Below are the code and all the weights of a small trained network. Each question names an input and a target symbol and asks about switching units off, where a switched-off unit gives its printed mean instead of its output.

import numpy as np


def w(rows, s, z=0):
    codes = np.array(rows[::2]) - 128.0
    scale = np.full(codes.shape[1], s)
    scale[-1] = z or s
    return codes * scale


def f(y):
    return y / 2 * (1 + np.tanh(0.7978845608 * (y + 0.044715 * y**3)))


def softmax(a):
    e = np.exp(a - a.max(-1, keepdims=True))
    return e / e.sum(-1, keepdims=True)


def log_softmax(a):
    a = a - a.max(-1, keepdims=True)
    return a - np.log(np.exp(a).sum(-1, keepdims=True))


def net(x, mask):
    ids = ['αβδεθλμξπστφψ'.index(c) for c in x.split()]
    T = len(ids)
    res = E[ids] + P[:T]
    u = 0
    for l in range(2):
        r = res
        for j in range(2):
            rows = slice(2 * j, 2 * j + 2)
            q, k, v = (r @ M[l][rows].T for M in (Q, K, V))
            z = softmax(np.where(np.tri(T) > 0, q @ k.T / 2**0.5, -1e9)) @ v
            o = O[l][rows]
            res = res + np.where(mask[u + j], z, o[:, -1]) @ o[:, :-1]
        u += 2
        y = f(res @ A[l][:, :-1].T + A[l][:, -1])
        res = res + np.where(mask[u : u + 8], y, B[l][:, -1]) @ B[l][:, :-1]
        u += 8
    return log_softmax(res[-1] @ U[:, :-1].T + U[:, -1])


Q, K, V, O, A, B = {}, {}, {}, {}, {}, {}
E = w([
[92,69,173,166,149,93],'α',
[71,150,103,146,127,153],'β',
[88,117,173,87,80,108],'δ',
[124,139,154,41,144,131],'ε',
[96,74,101,99,188,162],'θ',
[158,185,200,152,156,179],'λ',
[171,57,70,246,159,89],'μ',
[116,177,176,136,143,64],'ξ',
[144,116,64,102,105,141],'π',
[187,171,132,119,86,99],'σ',
[196,51,146,101,67,126],'τ',
[158,186,72,140,188,100],'φ',
[138,167,99,184,70,78],'ψ',
],0.014)
P = w([
[207,124,143,54,161,166],'0',
[41,176,87,123,86,129],'1',
[248,56,150,118,150,63],'2',
[33,181,80,111,92,124],'3',
[254,54,148,137,147,56],'4',
[28,176,75,106,99,122],'5',
[246,53,144,141,146,59],'6',
[28,177,84,101,96,119],'7',
],0.0064)
Q[0] = w([
[112,21,190,31,144,65],'0.h0',
[134,73,160,122,203,82],'0.h0',
[194,49,216,97,107,120],'0.h1',
[86,180,109,3,58,77],'0.h1',
],0.0062)
K[0] = w([
[10,42,78,179,212,150],'0.h0',
[107,94,131,157,239,118],'0.h0',
[199,73,80,130,118,140],'0.h1',
[59,177,2,129,58,124],'0.h1',
],0.0081)
V[0] = w([
[177,165,156,135,31,121],'0.h0',
[6,46,161,138,161,152],'0.h0',
[55,214,112,115,108,135],'0.h1',
[254,77,213,95,191,133],'0.h1',
],0.0044)
O[0] = w([
[186,207,152,154,42,151,134],'0.h0',
[23,5,183,114,153,163,10],'0.h0',
[54,236,90,82,126,128,105],'0.h1',
[254,52,223,162,211,144,143],'0.h1',
],0.004,0.0011)
A[0] = w([
[13,157,19,128,141,246,148],'0.n0',
[181,42,232,77,207,197,3],'0.n1',
[72,162,122,144,175,152,172],'0.n2',
[60,253,154,144,177,117,134],'0.n3',
[11,127,120,74,126,177,124],'0.n4',
[1,120,147,164,4,77,100],'0.n5',
[57,201,173,18,121,186,125],'0.n6',
[102,142,164,5,114,154,75],'0.n7',
],0.0076,0.0028)
B[0] = w([
[218,189,229,31,159,147,255],'0.n0',
[76,155,170,247,146,111,208],'0.n1',
[135,92,221,133,142,131,157],'0.n2',
[60,46,212,144,104,55,223],'0.n3',
[180,148,163,158,127,246,204],'0.n4',
[101,188,28,181,254,131,245],'0.n5',
[115,123,125,213,31,184,209],'0.n6',
[94,96,16,204,107,188,151],'0.n7',
],0.0068,0.0033)
Q[1] = w([
[125,170,108,130,66,69],'1.h0',
[112,180,44,169,236,131],'1.h0',
[115,180,142,38,206,12],'1.h1',
[178,62,255,97,107,131],'1.h1',
],0.0057)
K[1] = w([
[97,169,86,146,120,72],'1.h0',
[206,54,108,101,128,97],'1.h0',
[121,196,157,98,216,36],'1.h1',
[116,70,254,144,90,110],'1.h1',
],0.0062)
V[1] = w([
[101,111,46,193,170,58],'1.h0',
[231,145,101,131,179,147],'1.h0',
[174,50,56,143,67,225],'1.h1',
[79,152,74,72,253,93],'1.h1',
],0.0042)
O[1] = w([
[119,153,109,221,77,37,139],'1.h0',
[127,123,36,138,147,141,246],'1.h0',
[155,57,80,215,78,215,18],'1.h1',
[155,102,82,106,178,1,94],'1.h1',
],0.0046,0.0014)
A[1] = w([
[148,125,2,181,52,88,215],'1.n0',
[61,117,5,183,226,131,175],'1.n1',
[229,113,54,45,3,203,229],'1.n2',
[208,229,107,161,161,173,133],'1.n3',
[168,147,226,117,71,154,117],'1.n4',
[26,55,181,216,121,146,195],'1.n5',
[121,94,161,159,171,105,78],'1.n6',
[70,185,203,57,124,106,255],'1.n7',
],0.008,0.0033)
B[1] = w([
[183,133,29,160,52,153,213],'1.n0',
[161,32,107,109,226,174,198],'1.n1',
[29,113,142,30,121,117,254],'1.n2',
[99,229,146,164,187,122,198],'1.n3',
[171,72,189,163,105,207,169],'1.n4',
[2,137,124,166,111,120,223],'1.n5',
[113,164,163,131,129,103,153],'1.n6',
[243,62,155,152,119,90,222],'1.n7',
],0.0077,0.0065)
U = w([
[37,150,148,163,100,34,145],'α',
[181,75,157,73,168,227,81],'β',
[59,112,136,128,40,179,41],'δ',
[80,174,87,194,137,200,71],'ε',
[89,31,127,90,233,134,110],'θ',
[164,217,171,193,152,162,100],'λ',
[189,53,80,179,121,170,92],'μ',
[206,85,184,93,144,60,173],'ξ',
[116,23,74,24,76,103,252],'π',
[65,251,146,55,161,121,147],'σ',
[156,67,179,185,52,172,102],'τ',
[172,194,70,127,224,90,111],'φ',
[152,221,89,180,2,110,180],'ψ',
],0.0067,0.0034)

Each question gives the input, a string of symbols that net reads in full, and the target symbol t.
The units are the heads (2 rows each of Q, K, V and O) and the neurons (one row each of A and B). Each row of codes is followed by its name. A weight is (code - 128) times the scale printed after its matrix; where a second scale follows, it is the last column's (O, A, B and U).
mask holds one flag per unit, layer by layer, with each layer's heads first. A switched-off unit (its flag False) gives its mean, the last column of its rows in O or B, instead of its output. The means were averaged over made-up inputs and are rounded, as every weight is.
A unit's drop is (log p(t) with every unit on - log p(t) with that unit switched off) / (log p(t) with every unit on - log p(t) with every unit switched off).
The circuit of an input: a set's keep is (log p(t) with only the set's units on - log p(t) with every unit switched off) / (log p(t) with every unit on - log p(t) with every unit switched off). Starting from the 12 units with the biggest drops (on a tie, the unit counted first), units are removed one at a time, each time the one whose removal leaves the highest keep (on an exact tie, the one counted first), for as long as the keep stays at least 0.8.
units of the circuit, in order: the units of the circuit, biggest drop first
unit that matters most: the unit with the biggest drop
top k neurons in layer l: the k neurons of layer l with the biggest drops, biggest first
heads that matter: for each layer, one digit per head in row order, 1 if its drop is at least 0.15 and else 0, layers parted by /
drop when u is switched off: that unit's drop, to one decimal
input θ α δ, target α: units of the circuit, in order : [0.h0; 0.n0; 1.n5; 1.n1]
input π θ ε π θ, target θ: units of the circuit, in order : [1.n1; 0.h0; 0.n0; 1.n0]
input π π π β θ α, target θ: units of the circuit, in order : [0.n5; 1.n1; 0.h0]
input ψ σ α π λ π ψ, target ψ: units of the circuit, in order : [1.n0; 1.n1; 0.h0]
input θ β π φ ε σ, target ψ: top 3 neurons in layer 1 : [1.n0; 1.n1; 1.n2]
input δ δ δ ψ π π σ δ, target ε: top 4 neurons in layer 0 : [0.n5; 0.n6; 0.n7; 0.n4]
input θ π θ β, target λ: heads that matter : 01 / 00
input π ψ α σ λ, target λ: unit that matters most : 0.h1
input α π π φ ψ, target ψ: heads that matter : 00 / 00
input λ π ξ, target ξ: top 2 neurons in layer 1 : [1.n7; 1.n5]
input τ α ξ δ σ ξ θ λ, target τ: top 2 neurons in layer 0 : [0.n3; 0.n5]
input β π σ, target π: top 3 neurons in layer 0 : [0.n5; 0.n1; 0.n0]
input ξ α τ, target τ: top 3 neurons in layer 1 : [1.n4; 1.n2; 1.n3]
input ξ α π μ τ, target τ: unit that matters most : 0.n1
input λ π ε θ π δ α, target α: top 2 neurons in layer 0 : [0.n1; 0.n5]
input θ ε ψ λ π λ τ ψ, target φ: top 2 neurons in layer 0 : [0.n5; 0.n6]
input β δ ε α λ, target λ: top 2 neurons in layer 1 : [1.n3; 1.n2]
input θ δ π ξ, target α: drop when 0.n3 is switched off : 1.6
input ψ σ σ π φ μ, target μ: drop when 1.n1 is switched off : 0.6
input α δ ψ ε, target δ: drop when 0.n7 is switched off : 0.6
input α λ β ε, target δ: drop when 1.h1 is switched off : 0.2
input π β π ξ π λ α θ, target β: top neuron in layer 1 : [1.n4]
input ξ λ ψ π β θ π π, target σ: top 2 neurons in layer 1 : [1.n2; 1.n3]
input π π τ ψ θ β ξ, target ξ: top 2 neurons in layer 1 : [1.n5; 1.n7]
